Here is a tiny trained network, its code and every weight. The questions are about switching its units off for an input and a target symbol, where a switched-off unit gives its printed mean instead of its output.

import numpy as np


def w(rows, s, z=0):
    codes = np.array(rows[::2]) - 128.0
    scale = np.full(codes.shape[1], s)
    scale[-1] = z or s
    return codes * scale


def f(y):
    return y / 2 * (1 + np.tanh(0.7978845608 * (y + 0.044715 * y**3)))


def softmax(a):
    e = np.exp(a - a.max(-1, keepdims=True))
    return e / e.sum(-1, keepdims=True)


def log_softmax(a):
    a = a - a.max(-1, keepdims=True)
    return a - np.log(np.exp(a).sum(-1, keepdims=True))


def net(x, mask):
    ids = ['ΔΦαβγηλμτψω'.index(c) for c in x.split()]
    T = len(ids)
    res = E[ids] + P[:T]
    u = 0
    for l in range(3):
        r = res
        for j in range(2):
            rows = slice(2 * j, 2 * j + 2)
            q, k, v = (r @ M[l][rows].T for M in (Q, K, V))
            z = softmax(np.where(np.tri(T) > 0, q @ k.T / 2**0.5, -1e9)) @ v
            o = O[l][rows]
            res = res + np.where(mask[u + j], z, o[:, -1]) @ o[:, :-1]
        u += 2
        y = f(res @ A[l][:, :-1].T + A[l][:, -1])
        res = res + np.where(mask[u : u + 4], y, B[l][:, -1]) @ B[l][:, :-1]
        u += 4
    return log_softmax(res[-1] @ U[:, :-1].T + U[:, -1])


Q, K, V, O, A, B = {}, {}, {}, {}, {}, {}
E = w([
[179,159,152,235,45,173,123,187],'Δ',
[104,82,48,161,149,207,52,174],'Φ',
[180,25,203,142,177,66,185,86],'α',
[200,92,62,184,120,136,62,55],'β',
[108,52,192,71,170,131,208,200],'γ',
[130,156,115,83,193,18,98,50],'η',
[151,186,86,28,220,84,107,190],'λ',
[189,228,57,202,133,58,108,168],'μ',
[142,203,254,139,90,38,144,143],'τ',
[146,44,209,178,96,182,160,81],'ψ',
[101,177,55,208,134,95,181,102],'ω',
],0.0069)
P = w([
[254,82,130,219,152,83,89,170],'0',
[88,138,80,119,100,124,213,74],'1',
[167,112,225,38,208,188,115,205],'2',
[84,121,86,150,90,103,157,74],'3',
[179,101,210,29,197,181,116,206],'4',
[88,116,85,164,87,100,150,81],'5',
[196,96,198,39,194,169,111,208],'6',
[83,112,85,165,87,96,139,80],'7',
],0.0068)
Q[0] = w([
[102,70,109,140,94,180,86,126],'0.h0',
[87,175,81,85,156,118,81,154],'0.h0',
[231,116,247,72,254,95,195,188],'0.h1',
[7,182,112,104,23,67,193,89],'0.h1',
],0.0077)
K[0] = w([
[194,83,144,177,140,129,90,156],'0.h0',
[144,166,134,82,186,131,124,179],'0.h0',
[220,87,157,175,176,60,183,189],'0.h1',
[21,169,206,1,138,161,195,83],'0.h1',
],0.0086)
V[0] = w([
[186,96,131,183,126,83,118,117],'0.h0',
[154,134,102,144,209,28,102,132],'0.h0',
[9,124,103,20,102,225,129,60],'0.h1',
[117,177,2,143,63,198,36,150],'0.h1',
],0.0059)
O[0] = w([
[188,91,104,194,103,64,81,115,167],'0.h0',
[152,163,84,139,169,35,53,133,163],'0.h0',
[55,154,114,94,149,163,199,93,2],'0.h1',
[130,159,100,179,197,253,59,103,62],'0.h1',
],0.005,0.0053)
A[0] = w([
[209,119,181,154,193,87,60,189,175],'0.n0',
[144,195,75,192,125,34,102,79,150],'0.n1',
[131,89,105,210,1,94,143,28,254],'0.n2',
[250,31,177,160,122,98,70,208,237],'0.n3',
],0.0057,0.002)
B[0] = w([
[212,139,151,107,95,135,23,143,207],'0.n0',
[132,224,50,94,52,76,82,70,150],'0.n1',
[106,113,115,199,61,113,182,1,169],'0.n2',
[218,103,157,140,121,103,69,149,255],'0.n3',
],0.0059,0.0089)
Q[1] = w([
[218,128,105,94,138,110,72,111],'1.h0',
[3,145,142,149,113,147,163,143],'1.h0',
[151,121,69,110,134,114,117,137],'1.h1',
[205,105,129,102,104,106,98,144],'1.h1',
],0.0066)
K[1] = w([
[220,120,157,99,137,101,2,174],'1.h0',
[47,158,83,170,123,133,248,57],'1.h0',
[223,73,214,155,90,70,52,210],'1.h1',
[159,142,175,147,39,64,153,127],'1.h1',
],0.0052)
V[1] = w([
[109,160,62,129,97,82,170,39],'1.h0',
[146,191,171,146,117,149,81,198],'1.h0',
[102,126,49,77,185,167,165,80],'1.h1',
[170,65,215,253,47,113,115,183],'1.h1',
],0.0056)
O[1] = w([
[2,84,20,143,27,89,37,161,97],'1.h0',
[248,159,97,92,167,205,156,100,163],'1.h0',
[98,161,202,152,154,143,59,95,28],'1.h1',
[139,103,79,144,119,126,218,147,252],'1.h1',
],0.0042,0.016)
A[1] = w([
[38,233,139,136,87,59,155,7,160],'1.n0',
[115,224,78,231,42,139,149,121,200],'1.n1',
[135,46,60,254,89,165,82,50,252],'1.n2',
[173,127,232,73,238,165,56,119,224],'1.n3',
],0.0054,0.0014)
B[1] = w([
[171,74,116,6,8,242,77,143,185],'1.n0',
[123,243,97,191,66,254,65,176,194],'1.n1',
[140,87,83,254,158,135,81,73,245],'1.n2',
[122,253,154,192,166,209,123,177,255],'1.n3',
],0.0053)
Q[2] = w([
[237,71,199,129,102,132,138,141],'2.h0',
[107,85,130,113,141,90,137,1],'2.h0',
[195,145,176,102,116,193,126,204],'2.h1',
[150,84,191,163,93,149,125,165],'2.h1',
],0.0056)
K[2] = w([
[238,56,173,160,127,96,161,80],'2.h0',
[9,122,141,132,113,130,151,23],'2.h0',
[208,143,92,141,110,42,68,147],'2.h1',
[165,41,85,254,76,79,28,85],'2.h1',
],0.0054)
V[2] = w([
[133,54,198,113,154,61,179,62],'2.h0',
[134,169,153,76,198,94,118,231],'2.h0',
[118,30,114,206,167,170,154,87],'2.h1',
[110,97,178,79,157,200,254,193],'2.h1',
],0.0066)
O[2] = w([
[136,162,241,50,140,4,153,48,110],'2.h0',
[91,244,135,128,85,109,121,238,69],'2.h0',
[86,72,253,204,224,71,149,87,171],'2.h1',
[221,132,96,101,238,126,145,188,2],'2.h1',
],0.0053,0.013)
A[2] = w([
[225,124,56,84,92,186,148,138,117],'2.n0',
[93,31,85,70,6,68,151,158,246],'2.n1',
[98,254,81,218,76,240,87,175,142],'2.n2',
[118,137,64,209,245,156,167,179,254],'2.n3',
],0.0049,0.0042)
B[2] = w([
[170,124,36,65,133,229,180,159,211],'2.n0',
[61,70,151,24,146,88,2,206,254],'2.n1',
[27,186,123,219,103,42,173,174,233],'2.n2',
[124,212,135,168,248,48,27,195,194],'2.n3',
],0.0059,0.0088)
U = w([
[117,193,82,134,95,127,218,145,100],'Δ',
[80,188,181,46,50,136,21,123,195],'Φ',
[76,45,164,79,169,8,88,213,170],'α',
[105,79,198,140,112,216,78,70,120],'β',
[103,160,142,198,253,106,42,139,188],'γ',
[188,154,106,69,216,104,170,163,146],'η',
[157,93,69,18,107,183,108,98,108],'λ',
[171,96,87,163,165,230,211,74,93],'μ',
[85,175,180,202,59,65,186,120,113],'τ',
[148,111,181,167,182,71,230,48,154],'ψ',
[107,94,87,133,85,195,125,167,2],'ω',
],0.0058,0.0041)

Each question gives the input, a string of symbols that net reads in full, and the target symbol t.
The units are the heads (2 rows each of Q, K, V and O) and the neurons (one row each of A and B). Each row of codes is followed by its name. A weight is (code - 128) times the scale printed after its matrix; where a second scale follows, it is the last column's (O, A, B and U).
mask holds one flag per unit, layer by layer, with each layer's heads first. A switched-off unit (its flag False) gives its mean, the last column of its rows in O or B, instead of its output. The means were averaged over made-up inputs and are rounded, as every weight is.
A unit's drop is (log p(t) with every unit on - log p(t) with that unit switched off) / (log p(t) with every unit on - log p(t) with every unit switched off).
most important unit: the unit with the biggest drop
top k neurons: the k neurons with the biggest drops, biggest first
top k neurons in layer l: the k neurons of layer l with the biggest drops, biggest first
input λ Φ ω, target Δ: most important unit : 2.h1
input β ψ λ γ γ β ψ, target β: top 4 neurons : (0.n3, 1.n2, 0.n1, 0.n2)
input τ τ α γ η γ λ, target λ: top 2 neurons : (0.n3, 0.n0)
input ω γ ω ω, target ω: top 2 neurons : (1.n0, 1.n1)
input γ τ γ γ α ω γ ψ, target β: top 3 neurons : (0.n2, 1.n2, 0.n3)
input Φ Φ Φ η γ, target γ: top 2 neurons : (1.n3, 2.n3)
input η Φ η λ λ γ μ, target Φ: top 3 neurons in layer 0 : (0.n1, 0.n3, 0.n0)
input μ η Δ, target ω: top 2 neurons in layer 2 : (2.n0, 2.n2)
input γ ω γ γ α τ, target Φ: top 2 neurons : (1.n0, 0.n3)
input τ γ η, target λ: top 2 neurons : (0.n1, 0.n0)
input ω γ Φ, target τ: top 2 neurons : (0.n1, 2.n2)
input μ α Φ γ Φ α γ, target ω: top 3 neurons : (0.n1, 0.n0, 0.n3)
input α λ Φ α Φ γ α, target α: top 2 neurons : (0.n3, 0.n0)
input γ η η γ η β τ, target η: most important unit : 0.h1
input α Δ ω λ Φ, target α: top 3 neurons : (0.n2, 2.n1, 0.n3)
input Φ Φ γ γ γ ω β, target γ: top 2 neurons : (1.n3, 2.n3)
input γ α β η, target λ: top 2 neurons : (1.n0, 0.n1)
input λ η τ γ μ, target Δ: top 3 neurons in layer 2 : (2.n2, 2.n0, 2.n1)
input Φ η γ ψ ω Φ, target γ: top 2 neurons in layer 0 : (0.n3, 0.n0)
input τ Δ Φ α, target ψ: most important unit : 0.n2
input α γ γ ψ ω, target α: top 2 neurons in layer 2 : (2.n1, 2.n0)
input λ α γ, target Δ: top 2 neurons in layer 1 : (1.n3, 1.n2)
input α γ μ γ ω Φ α, target α: top 2 neurons in layer 0 : (0.n3, 0.n2)
input ω γ η Φ β, target τ: top 2 neurons in layer 2 : (2.n2, 2.n1)
input λ α β γ Φ, target Δ: top 2 neurons in layer 1 : (1.n3, 1.n2)
